Below is a small trained network, with its code and all its weights. Each question gives an input and a target symbol and asks what happens when units are switched off, that is, made to give their printed mean instead of their output.

import numpy as np


def w(rows, s, z=0):
    codes = np.array(rows[::2]) - 128.0
    scale = np.full(codes.shape[1], s)
    scale[-1] = z or s
    return codes * scale


def norm(h):
    return h / np.sqrt((h * h).mean(-1, keepdims=True) + 1e-5)


def softmax(a):
    e = np.exp(a - a.max(-1, keepdims=True))
    return e / e.sum(-1, keepdims=True)


def log_softmax(a):
    a = a - a.max(-1, keepdims=True)
    return a - np.log(np.exp(a).sum(-1, keepdims=True))


def net(x, mask):
    ids = ['ΞΠδζλμστφ'.index(c) for c in x.split()]
    T = len(ids)
    res = E[ids] + P[:T]
    u = 0
    for l in range(3):
        r = norm(res)
        for j in range(3):
            rows = slice(2 * j, 2 * j + 2)
            q, k, v = (r @ M[l][rows].T for M in (Q, K, V))
            z = softmax(np.where(np.tri(T) > 0, q @ k.T / 2**0.5, -1e9)) @ v
            o = O[l][rows]
            res = res + np.where(mask[u + j], z, o[:, -1]) @ o[:, :-1]
        u += 3
    return log_softmax(norm(res)[-1] @ U[:, :-1].T + U[:, -1])


Q, K, V, O = {}, {}, {}, {}
E = w([
[112,53,130,164,171,182,119,66],'Ξ',
[151,93,123,130,141,187,118,172],'Π',
[11,181,154,106,139,151,134,108],'δ',
[152,93,106,167,122,243,102,139],'ζ',
[140,84,123,145,134,242,113,142],'λ',
[115,111,70,117,83,59,170,117],'μ',
[182,209,119,136,152,128,143,121],'σ',
[88,66,167,199,143,126,75,130],'τ',
[173,176,147,106,186,100,165,127],'φ',
],0.012)
P = w([
[247,111,170,11,2,118,62,45],'0',
[149,122,83,89,172,120,81,69],'1',
[95,93,55,113,176,167,126,104],'2',
[71,96,77,154,175,154,163,123],'3',
[65,100,137,221,192,178,227,153],'4',
[29,102,143,234,209,180,217,180],'5',
],0.0044)
Q[0] = w([
[122,35,130,135,166,178,109,133],'0.h1',
[255,200,146,161,162,92,160,128],'0.h1',
[71,102,140,97,101,167,121,169],'0.h2',
[30,55,94,149,36,125,138,109],'0.h2',
[153,132,113,40,155,119,63,33],'0.h3',
[154,150,224,202,221,162,108,123],'0.h3',
],0.0082)
K[0] = w([
[128,122,122,139,122,125,145,249],'0.h1',
[139,135,176,88,57,113,89,99],'0.h1',
[148,101,90,173,152,122,125,148],'0.h2',
[101,136,110,191,187,140,178,146],'0.h2',
[154,148,209,142,102,125,108,131],'0.h3',
[109,132,151,176,172,156,188,174],'0.h3',
],0.011)
V[0] = w([
[76,205,214,27,154,90,169,140],'0.h1',
[254,66,198,74,215,138,149,78],'0.h1',
[206,72,62,139,143,66,140,245],'0.h2',
[139,88,60,164,23,46,245,66],'0.h2',
[86,132,75,126,104,34,147,129],'0.h3',
[160,65,59,95,73,100,83,129],'0.h3',
],0.0052)
O[0] = w([
[60,159,212,63,169,91,191,201,4],'0.h1',
[193,26,69,56,210,194,86,211,138],'0.h1',
[76,151,41,196,79,61,98,221,71],'0.h2',
[30,72,106,93,3,40,8,99,217],'0.h2',
[194,141,176,199,240,136,113,133,139],'0.h3',
[175,124,244,127,182,136,196,127,211],'0.h3',
],0.0052,0.0033)
Q[1] = w([
[72,83,134,180,161,110,134,48],'1.h1',
[161,82,105,169,167,188,103,22],'1.h1',
[129,137,126,112,114,138,8,176],'1.h2',
[162,161,77,99,200,109,114,147],'1.h2',
[207,70,92,142,154,134,136,122],'1.h3',
[95,139,68,60,95,137,171,106],'1.h3',
],0.011)
K[1] = w([
[71,79,187,218,161,148,43,91],'1.h1',
[188,2,193,132,132,218,47,107],'1.h1',
[132,31,149,81,148,102,232,148],'1.h2',
[195,117,190,71,78,147,129,139],'1.h2',
[159,123,39,132,130,181,76,190],'1.h3',
[79,121,42,72,41,100,168,87],'1.h3',
],0.0091)
V[1] = w([
[197,129,122,130,203,45,71,153],'1.h1',
[186,178,66,37,103,125,157,162],'1.h1',
[72,18,213,155,142,113,131,173],'1.h2',
[151,183,130,213,79,194,71,147],'1.h2',
[174,148,72,114,107,92,188,57],'1.h3',
[105,198,189,117,137,175,2,159],'1.h3',
],0.0066)
O[1] = w([
[88,183,169,158,50,119,154,193,76],'1.h1',
[53,122,174,232,138,88,170,76,3],'1.h1',
[101,136,100,162,52,149,225,91,166],'1.h2',
[125,217,104,135,187,88,91,123,84],'1.h2',
[65,110,168,127,75,67,93,187,164],'1.h3',
[217,124,124,146,254,178,194,161,51],'1.h3',
],0.0064,0.0039)
Q[2] = w([
[177,130,165,195,158,161,126,169],'2.h1',
[214,87,98,181,94,77,142,163],'2.h1',
[146,106,47,150,113,124,166,122],'2.h2',
[108,159,106,139,149,105,245,113],'2.h2',
[176,115,63,121,95,140,96,61],'2.h3',
[112,136,111,187,65,226,27,146],'2.h3',
],0.011)
K[2] = w([
[188,116,88,148,132,112,147,148],'2.h1',
[151,90,100,189,72,101,90,201],'2.h1',
[107,116,96,145,123,177,118,171],'2.h2',
[124,148,87,102,118,112,131,228],'2.h2',
[123,151,62,99,121,139,109,108],'2.h3',
[115,104,53,161,82,132,80,246],'2.h3',
],0.013)
V[2] = w([
[254,78,142,68,188,125,180,89],'2.h1',
[108,184,29,65,117,205,54,200],'2.h1',
[57,202,128,64,114,157,163,114],'2.h2',
[119,87,162,154,21,143,91,166],'2.h2',
[190,160,55,117,142,8,218,132],'2.h3',
[47,124,97,111,184,135,82,141],'2.h3',
],0.0046)
O[2] = w([
[39,109,2,208,29,44,90,132,184],'2.h1',
[113,132,249,169,85,78,215,40,142],'2.h1',
[194,55,49,66,131,19,95,138,58],'2.h2',
[153,146,78,132,246,204,130,85,196],'2.h2',
[80,171,69,140,50,28,83,236,1],'2.h3',
[146,154,159,140,76,134,173,66,129],'2.h3',
],0.0041,0.0024)
U = w([
[211,51,107,96,141,213,64,130,146],'Ξ',
[105,154,106,253,123,140,195,138,136],'Π',
[110,174,247,100,154,141,217,63,250],'δ',
[138,182,90,146,197,83,68,86,49],'ζ',
[122,141,98,142,171,97,125,112,26],'λ',
[55,123,137,109,30,88,81,105,188],'μ',
[129,131,193,146,195,105,47,183,124],'σ',
[178,215,58,58,97,130,159,155,65],'τ',
[107,72,141,102,156,123,168,243,64],'φ',
],0.006,0.0023)

Each question gives the input, a string of symbols that net reads in full, and the target symbol t.
The units are the heads (2 rows each of Q, K, V and O). Each row of codes is followed by its name. A weight is (code - 128) times the scale printed after its matrix; where a second scale follows, it is the last column's (O and U).
mask holds one flag per head, layer by layer. A switched-off head (its flag False) gives its mean, the last column of its rows in O, instead of its output. The means were averaged over made-up inputs and are rounded, as every weight is.
A unit's drop is (log p(t) with every unit on - log p(t) with that unit switched off) / (log p(t) with every unit on - log p(t) with every unit switched off).
The circuit of an input: a set's keep is (log p(t) with only the set's units on - log p(t) with every unit switched off) / (log p(t) with every unit on - log p(t) with every unit switched off). Starting from all 9 units, units are removed one at a time, each time the one whose removal leaves the highest keep (on an exact tie, the one counted first), for as long as the keep stays at least 0.8.
circuit, biggest first: the units of the circuit, biggest drop first
unit that matters most: the unit with the biggest drop
which heads matter: for each layer, one digit per head in row order, 1 if its drop is at least 0.15 and else 0, layers parted by /
drop of u: that unit's drop, to one decimal
input Ξ μ μ σ, target Ξ: which heads matter : 100 / 000 / 000
input ζ τ δ, target δ: circuit, biggest first : 0.h1, 0.h2
input Π φ μ μ φ, target Π: which heads matter : 110 / 100 / 000
input μ ζ ζ Π Ξ μ, target ζ: which heads matter : 001 / 010 / 000
input Π δ τ δ, target τ: unit that matters most : 1.h1
input Π Π τ σ, target Π: circuit, biggest first : 1.h1, 0.h2
input τ λ δ μ τ, target Π: which heads matter : 110 / 011 / 100
input μ ζ μ μ τ, target Ξ: which heads matter : 000 / 100 / 000
input μ μ μ Ξ Ξ μ, target Ξ: circuit, biggest first : 1.h1, 0.h3
input λ δ μ Π Π, target Π: circuit, biggest first : 0.h2, 2.h1
input τ φ δ μ δ, target μ: circuit, biggest first : 1.h3, 0.h3, 0.h2
input δ ζ Ξ σ, target δ: which heads matter : 110 / 000 / 000
input δ τ δ μ δ μ, target δ: circuit, biggest first : 0.h1, 2.h1
input μ ζ μ, target ζ: circuit, biggest first : 0.h3, 1.h2
input μ σ μ, target σ: which heads matter : 001 / 010 / 100
input ζ μ Ξ μ, target Ξ: unit that matters most : 0.h3
input Ξ ζ ζ μ Ξ φ, target Ξ: which heads matter : 101 / 000 / 000
input ζ μ μ σ μ φ, target ζ: circuit, biggest first : 1.h2, 0.h3
input φ Ξ σ, target φ: circuit, biggest first : 0.h1, 1.h1
input μ δ μ, target δ: circuit, biggest first : 0.h3, 0.h1
input σ μ δ δ μ τ, target Ξ: circuit, biggest first : 1.h1
input Ξ μ Π μ, target Π: circuit, biggest first : 0.h3, 1.h1, 2.h2, 0.h2
input Ξ Π δ δ φ, target Ξ: which heads matter : 111 / 000 / 000
input λ Π τ δ μ Π, target Π: circuit, biggest first : 0.h2, 2.h1, 1.h1
input Ξ ζ μ τ μ, target τ: which heads matter : 001 / 111 / 100
input λ μ Π μ, target Π: drop of 0.h3 : 1.2
